Here is a tiny trained network, its code and every weight. The questions are about switching its units off for an input and a class, where a switched-off unit gives its printed mean instead of its output.

import numpy as np


def w(rows, s, z=0):
    codes = np.array(rows[::2]) - 128.0
    scale = np.full(codes.shape[1], s)
    scale[-1] = z or s
    return codes * scale


def f(y):
    return np.maximum(y, 0)


def log_softmax(a):
    a = a - a.max(-1, keepdims=True)
    return a - np.log(np.exp(a).sum(-1, keepdims=True))


def net(x, mask):
    res = np.array(x, float).reshape(1, 5) / 4 @ E
    y = f(res @ A[0][:, :-1].T + A[0][:, -1])
    res = res + np.where(mask, y, B[0][:, -1]) @ B[0][:, :-1]
    return log_softmax(res[-1] @ U[:, :-1].T + U[:, -1])


A, B = {}, {}
E = w([
[88,167,53],'x0',
[166,249,94],'x1',
[145,36,34],'x2',
[2,100,166],'x3',
[72,181,21],'x4',
],0.0042)
A[0] = w([
[101,179,120,193],'n1',
[192,106,96,194],'n2',
[134,96,106,123],'n3',
[190,161,147,181],'n4',
[69,131,87,174],'n5',
[136,211,191,121],'n6',
[78,64,72,129],'n7',
[128,133,142,90],'n8',
[117,79,192,46],'n9',
[93,87,89,130],'n10',
[68,90,156,138],'n11',
[110,171,160,98],'n12',
[163,248,35,48],'n13',
[239,95,96,236],'n14',
[116,94,189,2],'n15',
[82,78,78,117],'n16',
[103,51,191,57],'n17',
[135,159,105,66],'n18',
[212,153,80,82],'n19',
[105,167,113,89],'n20',
[89,95,105,158],'n21',
[99,143,140,43],'n22',
[177,146,118,57],'n23',
[72,209,103,163],'n24',
],0.012,0.0025)
B[0] = w([
[182,160,152,196],'n1',
[103,62,129,196],'n2',
[111,100,113,155],'n3',
[192,86,136,205],'n4',
[129,169,87,198],'n5',
[199,89,71,217],'n6',
[86,136,49,205],'n7',
[117,130,117,133],'n8',
[57,146,170,178],'n9',
[99,134,80,180],'n10',
[82,179,126,193],'n11',
[158,129,93,166],'n12',
[127,167,255,254],'n13',
[159,11,139,239],'n14',
[51,150,152,161],'n15',
[104,135,61,191],'n16',
[48,186,172,199],'n17',
[135,135,161,151],'n18',
[71,95,174,199],'n19',
[167,148,149,160],'n20',
[99,151,93,180],'n21',
[138,115,102,137],'n22',
[104,113,160,157],'n23',
[228,177,160,223],'n24',
],0.034,0.005)
U = w([
[186,184,238,53],'0',
[156,2,182,37],'1',
[102,76,44,141],'2',
[117,180,5,30],'3',
[232,145,141,252],'4',
[184,43,144,180],'5',
[62,162,190,200],'6',
],0.0054,0.0039)

Each question gives the input, the list of numbers given to net, and the class t.
The units are the neurons (one row each of A and B). Each row of codes is followed by its name. A weight is (code - 128) times the scale printed after its matrix; where a second scale follows, it is the last column's (A, B and U).
mask holds one flag per neuron, in row order. A switched-off neuron (its flag False) gives its mean, the last column of its row in B, instead of its output. The means were averaged over made-up inputs and are rounded, as every weight is.
A unit's drop is (log p(t) with every unit on - log p(t) with that unit switched off) / (log p(t) with every unit on - log p(t) with every unit switched off).
The circuit of an input: a set's keep is (log p(t) with only the set's units on - log p(t) with every unit switched off) / (log p(t) with every unit on - log p(t) with every unit switched off). Starting from the 12 units with the biggest drops (on a tie, the unit counted first), units are removed one at a time, each time the one whose removal leaves the highest keep (on an exact tie, the one counted first), for as long as the keep stays at least 0.8.
units of the circuit, in order: the units of the circuit, biggest drop first
top k neurons: the k neurons with the biggest drops, biggest first
drop when u is switched off: that unit's drop, to one decimal
input [-8,-6,6,4,0], class 6: units of the circuit, in order : [n17]
input [3,-3,3,-6,4], class 1: units of the circuit, in order : [n14; n2]
input [5,6,6,4,4], class 0: top 3 neurons : [n13; n24; n6]
input [3,4,1,-7,2], class 1: top 4 neurons : [n14; n2; n19; n17]
input [5,-7,-2,-4,-7], class 6: units of the circuit, in order : [n17; n6]
input [-8,-1,0,-2,4], class 1: units of the circuit, in order : [n24; n5; n14; n11]
input [5,-7,7,-5,-8], class 2: units of the circuit, in order : [n13; n7]
input [1,1,-6,-5,-8], class 5: top 2 neurons : [n6; n13]
input [6,-8,7,-7,-7], class 2: top 3 neurons : [n13; n7; n16]
input [-1,-5,0,-2,8], class 3: drop when n14 is switched off : 0.1
input [-8,-8,0,5,1], class 6: drop when n24 is switched off : 0.0
input [7,7,-6,-8,0], class 0: drop when n13 is switched off : 1.8
